(in the rows, 128 means zero)
Both labels of each row
[143 114 138 111 129 109 134 115 141 137  97 145  65 141 113 150 137 172
 123 136 118 176 139 134 102 144 120 104 155 128 132 151 123 122]
tosar, (6)
[141 136 175  98 150 131 120 122 182 151 136 129 116 150 127 164 136 116
 133  92 126 138 179 167 147 153 128 125 164 152 144   4 108 117]
duvu, (5)
[117 111 138  97 131 133 139 124 154 133 123 147 177  91 137  83 121 140
 111 137 115 174 137 127 126 119 136 104 119 123 123  65 145 123]
duvu, (2)
[118 132 130 117 122 143 118 119 130 133 140 118 141 123 124 135 134 124
 123 126 123 182 129 145 142 146 123 115 142 155 107 148 119  95]
tosar, (4)
[103 137 104 119 117 142 133 138  73 123 148 153 168 129 139  91 113  37
 118 128 138 184 104 105 117 137 127 131 119 118 133 131 164 120]
midu, (4)
[119 136 114 103 147 124 146 142  84 123 131 161 154 119 134  93 132  72
 133 126 142 141 126 140 145 157 135 147 120 116 147 151 134 129]
nodo, (5)
[123 124 114 190 127 141 124 147 107 120 162 113 104 128 122 190 140  89
 144 132 113 125 136 126 145 178 135 149 144 131 122 139 147 122]
Kas, (4)
[133 126 122 141 119 126 125 139 115 140 130 132 148 140 134 129 141 111
 147 135 106 112 137 134 145 118 142  78 126 126 128 102 143 124]
midu, (4)
[121 142 140 135 123 143 111 156 141 129 115 140 176 105 129 132 130  96
 125 131 128 170 151 141 142 109 131 148 114 143 137  48 121 132]
duvu, (2)
[116 131 115 214 135 138 130 135 110 106 114 113 121 116 119 192 134  72
 149 131 138 139 141 152 119 124 147 145 123 127 129 137 136 133]
Kas, (2)
[115 116 114   4 125 127 133  97 134 119 125 141 189 125 114  76 124 129
 107 125 132 160 118 106 148 111 129 116 106 127 117  99 141 124]
duvu, (2)
[137 124 145 137 121 120 120 115 168 136 115 135 171 128 130 112 134 116
 117 109 121 160 127 144 105 112 133 103 113 133 123  46 145 119]
duvu, (2)
[116 138 126 158 148 138 128 130  86 132 142 135 108 129 130 126 135  87
 135 122 128 156 120 134 136 151 129 158 132 139 123 165 153 127]
Kas, (5)
[113 111 124 107 139 135 110 135 126 129 120 164 176 114 125  77 135 136
 109 125 170 179 139 109 154 132 140 117 116 131 117 120 169  95]
duvu, (4)
[108 128 109 168 126 115 109 109 129 130 113 120 129 121 118 144 135 150
  96 124 196 160 132 150 136 125 129 119 126 126 126 187 137 121]
tosar, (4)
[ 94 142 109 191 130 108 137 130  93 128 128  65 116 113 132 170 113 117
 144 119 132 120 122 140 115 145 116 168 143 150 111 238 157 120]
Kas, (5)
[146 117 130  80 136 127 136 131 108 127 143 180 124 138 124  92 116  91
 130 140 125 123 174 118 126 145 123 140 136 118 165 118 123 112]
nodo, (6)
[134 130 107 177 143 119 153 151  76 127 137 114  84 137 136 162 128 115
 152 122 111 115 151 127 110 143 117 152 126 111 108 205 130 125]
Kas, (6)
[129 128 159  76 170 134 130 120 156 148 135 155 135 125 118 103 140 102
 135 112 130 176 155 159 139 148 131 101 133 145 125  22 128 111]
duvu, (5)
[113 145  96 174 124 120 164 143  86 109 131 147 164 126 129 118 134  92
 119 119 140 159 114 127 131 140 154 140 143 123 134 213 138 102]
Kas, (4)
[111 122 140 152 124 115 131 116 115 136 111 125 118 117 157 157 176 153
 127 122 145 166 125 139 137 140 129 106 147 109 104 174 131 118]
tosar, (5)
[119 180 137 111 119 126 199 139 139 125 136 154 160 128 130 100 128  90
 131 118 130 122 117 128 133 113 122 131 108 149 134  74 131 134]
midu, (2)
[129  97 156 126 135 130 132 136 165 116 108 139 157 133 120 129 144 133
 123 152 122 190 116 131 153 109 131 129 136 131  82  59 140 120]
duvu, (2)
[118 125 145 121 128 140 122 135 133 130 125 131 157 154 125 117 144  28
 135 140 124 147 124 131 144 120 130 129 115 150 141  43 137 120]
midu, (4)
[107 146 108 120 147 121 115 103 143 106 121 139 177 109 107  73 116 149
 103 123 140 186 123 110 161 122 139 108 119 128 117 119 138 118]
duvu, (2)
[107 129 132  98 130 130 123 155 105 107  99 158 156 113 114  47 112 114
  92 134 140 182  94 120 139 130 125  74 117 124 120 142 142  99]
duvu, (4)
[114 136 108 160 152 129 130 148  96 118 110 121 125  92 127 143 143  53
 131 130 126 173 133 140 130 161 127 151 117 123 129 172 119 117]
Kas, (5)
[118 109 167 158 126 135 140 101 152 131 111 126 120 129 114 169 167 151
 132 141 127 142 143 154 124 135 110 124 156 141 111 123 106 123]
tosar, (5)
[103 137  62 107 124 130 106 123  72  79 121 156 197 120 138  27  43 141
  91 136 135 189 100 113 133 114 123  95 135 119 102 206 151 103]
duvu, (4)
[121 127 114 135 137 120 127 129  70 110 121 129  90 126 137 108 146 165
 113 127 135 125 130 142 124 148 124 131 190 104 109 222 117 119]
tosar, (6)
[128 136 103 169 147 133 127 141 100 125 120 136 141 113 112 131 113  86
 136 159 109 142 125 143 107 135 125 136 123 125 105 167 141 126]
Kas, (4)
[103 127 146 127 142 161 111 129 139  92 123 149 165 153 132 105 131  99
 113 124 124 185 139 130 137 128 127 117 129 132 116  76 138 111]
duvu, (4)
[121 136 117 232 117 130 145 131 119 131 116 107 130 122 144 231 129  62
 147 164 126 132 146 150 136 135 128 158 125 149 114 158 147 141]
Kas, (2)
[130 132 126 226 128 125 136 144 124 119 130  90  76 113 127 252 129  33
 168 131 124 114 152 149 113 163 127 181 150 152 127 132 128 144]
Kas, (4)
[114 111  97 177 138 122 142 146  55 155 118 126 123 148 131 123 120  77
 118 139 139 131 111 117 134 142 125 155 134 100 116 234 137 132]
Kas, (5)
[115 125 107 132 161 145 144 134 107 133 120 145 147 125 126 131 120  31
 141 117 134 146 125 131 134 145 138 127 122 128 146  85 146 130]
nodo, (4)
[157 125 191  77 138 133 126 109 178 177 149 131  85 152 126 160 145 109
 138 103 105 104 169 178  96 144  92 119 143 132 150   4 102 137]
duvu, (6)
[110 126 101 164 122 132 121 147 139 137 111 146 157 133 116 157 131  41
 156 131 125 140 151 171 144 119 132 137 118 161 138  34 162 132]
nodo, (4)
[129 120 132 136 135 142 114  92 132 119 125 141 163 124 129 106 127 131
 120 118 134 166 131 134 140 121 129 128 121 124  82 115 140 107]
duvu, (4)
[106 134  73 115 142 134 136 146  48 111 122 147 156 120 138  63 102  78
 109 135 138 170 113 115 125 146 129 132 104 113 138 207 164 133]
nodo, (5)
[124 141 139 179 125 121 121 147 133 136 127 106 109 116 120 214 134  88
 125 123 126 115 142 148 137 142 118 156 144 146 119 127 116 124]
Kas, (5)
[122 113 122 121 138 131 117 136 101 127 126 142 125 136 110 139 136  16
 130 137 125 139 134 155 134 141 125 130 134 138 146  78 128  81]
nodo, (5)
[118 135 136 133 121 115 115 118 120 146 118 130 155 128 133 162 120  52
 136 125 123 141 151 142 137 128 130 131 121 147 150  58 126 128]
nodo, (4)
[109 125 122 116 132 142 131 128 109 121 121 155 157 124 114  58 150 147
  97 147 133 208 113 104 146 116 150  91 117 113 100 176 156 115]
duvu, (4)
[118 121  86 128 130 128 118 129  70 100 103 150 154 116 138  94 116  71
 120 140 135 159 121 116 128  72 130 123  89 121 129 165 138 114]
midu, (4)
[141 110 149  68 141 132 120 133 138 136 117 150 160 128 110  81 135 133
 110 152 130 181 153 114 145 151 131 118 143 132  86  87 121 106]
duvu, (5)
[127 131 118 115 121 122 128 142  89 126 127 153 145 117 117 105 135  66
 130 116 131 129 119 121 111 150 111 136 118 112 127 119 136 111]
nodo, (6)
[132 132 118 169 121 125 126 139 140 127 124 115 131 122 121 170 111 124
 150 130 131 121 112 121 126  79 109 138 131 138 136 140 108 135]
Kas, (2)
[122 126 127  51 132 117 125 131 107 139 133 150  98 126 124  66 125 155
 107 129 129 132 128 123 133 135 139 114 148 126 149 152 109 139]
duvu, (6)
[ 92 141  69  54 119 128 146 141  24  91 127 159 179 100 138   8 113  86
 103 137 134 168  91  89 129 111 131 139 100 103 126 239 154 108]
midu, (5)
[130 133 113 123 153 137 138 144  64 146 145 124 124 163 140  94 128  86
 125 122 118 102 142 122 117 125 147 144 114 130 176  86 124 131]
nodo, (6)
[127 101 157 100 124 136 117  89 148 156 129 171 154 106  98  97 169 125
 110 115 133 176 135 133 142 129 141 110 131 117  82  69 130 109]
duvu, (5)
[122 140 145 116 115 156 150 137 125 141 131 137 150 156 159 124 113  53
 141 121 103 145 115 131 126 130 142 120 106 142 150  44 129 122]
nodo, (2)

Both labels of each row
[139 157 122 107 126 115 139 120 108 127 116 118 112 102 140 128 121 125
 125 120 119 119 132 113 123 140 121 108 145 106 134 127 145 126]
J, Sazek
[125 165 106 113 108 116 115 143 102 134 123 165 103  96 117 142 139 103
 126 124 135 130 127 113 134 118 102 137 146  90 128 134 153 130]
Q, Sazek
[135 147 109 135 129 108 132 111 113 138 126 136 123 122 133 130 138 113
 131 137 123 112 136 120 108 123  99 138 137  93 148 143 142 133]
F, Sazek
[135 124 112 130 154 103 123 126  78 153 126 143 130 129 136 148 129 133
 121 129 131  99 141 125 128 123 102 131 137  77 126 172 127 139]
Z, Sazek
[125 137 123 141 129 123 136  95  85 137 124 169 131 111 134 127 140 132
 135 112 109 124 123 124 119 129 110 148 140  96 139 134 123 124]
J, Sazek
[138 142 120 114 146 110 164 108 103 122 123 114 118 119 126 131 133 131
 136 114 133 114 188 100 114 133  90 127 141  95 120 119 172 132]
J, Sazek
[145 121 114 137 190  93 133  98  95 130 151 125 137 155 147 111 127 153
 140 144 137  91 159 131  96 135  73 125 121  71 140 173 177 132]
Z, Sazek
